Here is a tiny trained network, its code and every weight. The questions are about switching its units off for an input and a target symbol, where a switched-off unit gives its printed mean instead of its output.

import numpy as np


def w(rows, s, z=0):
    codes = np.array(rows[::2]) - 128.0
    scale = np.full(codes.shape[1], s)
    scale[-1] = z or s
    return codes * scale


def softmax(a):
    e = np.exp(a - a.max(-1, keepdims=True))
    return e / e.sum(-1, keepdims=True)


def log_softmax(a):
    a = a - a.max(-1, keepdims=True)
    return a - np.log(np.exp(a).sum(-1, keepdims=True))


def net(x, mask):
    ids = ['αγδηθλμξτ'.index(c) for c in x.split()]
    T = len(ids)
    res = E[ids] + P[:T]
    u = 0
    for l in range(2):
        r = res
        for j in range(3):
            rows = slice(2 * j, 2 * j + 2)
            q, k, v = (r @ M[l][rows].T for M in (Q, K, V))
            z = softmax(np.where(np.tri(T) > 0, q @ k.T / 2**0.5, -1e9)) @ v
            o = O[l][rows]
            res = res + np.where(mask[u + j], z, o[:, -1]) @ o[:, :-1]
        u += 3
    return log_softmax(res[-1] @ U[:, :-1].T + U[:, -1])


Q, K, V, O = {}, {}, {}, {}
E = w([
[144,132,178,198],'α',
[181,176,173,48],'γ',
[215,58,131,160],'δ',
[170,134,178,86],'η',
[122,180,71,39],'θ',
[131,124,179,126],'λ',
[59,125,75,194],'μ',
[147,62,71,68],'ξ',
[151,249,184,87],'τ',
],0.021)
P = w([
[75,193,119,155],'0',
[88,76,164,130],'1',
[89,196,78,167],'2',
[166,47,164,11],'3',
[83,179,71,153],'4',
[85,91,164,61],'5',
[71,201,169,231],'6',
[39,115,213,140],'7',
[141,132,96,144],'8',
[2,134,181,137],'9',
[124,163,131,196],'10',
[118,73,192,58],'11',
[121,157,120,186],'12',
[108,82,131,10],'13',
],0.0071)
Q[0] = w([
[97,165,140,146],'0.h1',
[119,204,96,147],'0.h1',
[179,65,103,186],'0.h2',
[189,133,44,232],'0.h2',
[248,158,125,167],'0.h3',
[216,143,139,99],'0.h3',
],0.012)
K[0] = w([
[105,87,149,104],'0.h1',
[59,121,91,118],'0.h1',
[157,148,188,10],'0.h2',
[197,148,168,6],'0.h2',
[159,108,104,85],'0.h3',
[171,142,175,122],'0.h3',
],0.012)
V[0] = w([
[129,100,174,66],'0.h1',
[73,119,121,128],'0.h1',
[92,121,118,160],'0.h2',
[149,75,146,152],'0.h2',
[254,208,84,177],'0.h3',
[97,121,165,159],'0.h3',
],0.0094)
O[0] = w([
[109,100,110,100,38],'0.h1',
[106,126,96,135,150],'0.h1',
[255,52,106,137,173],'0.h2',
[155,90,180,167,50],'0.h2',
[149,153,146,178,153],'0.h3',
[194,58,135,116,250],'0.h3',
],0.0094,0.0017)
Q[1] = w([
[59,2,116,74],'1.h1',
[156,222,72,118],'1.h1',
[86,64,227,126],'1.h2',
[126,128,141,4],'1.h2',
[174,113,75,200],'1.h3',
[94,103,86,105],'1.h3',
],0.0073)
K[1] = w([
[125,99,5,109],'1.h1',
[208,100,153,182],'1.h1',
[104,59,101,122],'1.h2',
[110,80,107,172],'1.h2',
[146,118,126,126],'1.h3',
[195,58,231,205],'1.h3',
],0.011)
V[1] = w([
[160,188,195,122],'1.h1',
[60,114,154,72],'1.h1',
[239,155,147,42],'1.h2',
[85,65,97,55],'1.h2',
[75,70,3,228],'1.h3',
[71,79,174,57],'1.h3',
],0.0077)
O[1] = w([
[156,117,78,163,201],'1.h1',
[142,139,148,95,65],'1.h1',
[251,100,112,43,152],'1.h2',
[150,68,95,120,3],'1.h2',
[90,124,100,108,135],'1.h3',
[166,108,128,111,59],'1.h3',
],0.011,0.0035)
U = w([
[165,66,102,167,24],'α',
[145,232,163,56,3],'γ',
[147,171,54,63,58],'δ',
[178,190,123,41,75],'η',
[105,180,25,115,133],'θ',
[157,93,188,49,102],'λ',
[2,132,209,2,206],'μ',
[131,43,118,54,247],'ξ',
[119,225,124,120,193],'τ',
],0.0079,0.0047)

Each question gives the input, a string of symbols that net reads in full, and the target symbol t.
The units are the heads (2 rows each of Q, K, V and O). Each row of codes is followed by its name. A weight is (code - 128) times the scale printed after its matrix; where a second scale follows, it is the last column's (O and U).
mask holds one flag per head, layer by layer. A switched-off head (its flag False) gives its mean, the last column of its rows in O, instead of its output. The means were averaged over made-up inputs and are rounded, as every weight is.
A unit's drop is (log p(t) with every unit on - log p(t) with that unit switched off) / (log p(t) with every unit on - log p(t) with every unit switched off).
The circuit of an input: a set's keep is (log p(t) with only the set's units on - log p(t) with every unit switched off) / (log p(t) with every unit on - log p(t) with every unit switched off). Starting from all 6 units, units are removed one at a time, each time the one whose removal leaves the highest keep (on an exact tie, the one counted first), for as long as the keep stays at least 0.8.
circuit, biggest first: the units of the circuit, biggest drop first
most important unit: the unit with the biggest drop
heads that matter: for each layer, one digit per head in row order, 1 if its drop is at least 0.15 and else 0, layers parted by /
drop of u: that unit's drop, to one decimal
input μ λ α α γ μ δ δ μ α, target μ: most important unit -> 1.h1
input α θ α μ, target μ: circuit, biggest first -> 1.h1, 0.h2, 0.h3
input α γ μ α α α μ α γ α α γ ξ, target μ: circuit, biggest first -> 0.h2, 1.h2
input ξ μ δ λ λ, target ξ: circuit, biggest first -> 0.h2, 1.h2
input μ δ μ η λ μ α α, target μ: circuit, biggest first -> 0.h3, 1.h1, 1.h3
input δ α α α γ μ μ μ, target μ: heads that matter -> 011 / 100
input γ α α μ μ α ξ, target μ: heads that matter -> 010 / 110
input μ ξ α ξ α α, target ξ: heads that matter -> 010 / 010
input γ μ μ γ, target μ: heads that matter -> 100 / 010
input α μ α δ, target μ: drop of 0.h2 -> 0.3
input α α ξ α γ λ λ λ, target λ: drop of 1.h3 -> 0.2
input η η μ λ λ, target ξ: drop of 0.h1 -> 0.1
input ξ α μ γ α ξ α α, target ξ: drop of 1.h2 -> 1.5
input ξ λ γ α δ α α γ α μ μ μ γ δ, target μ: most important unit -> 0.h2
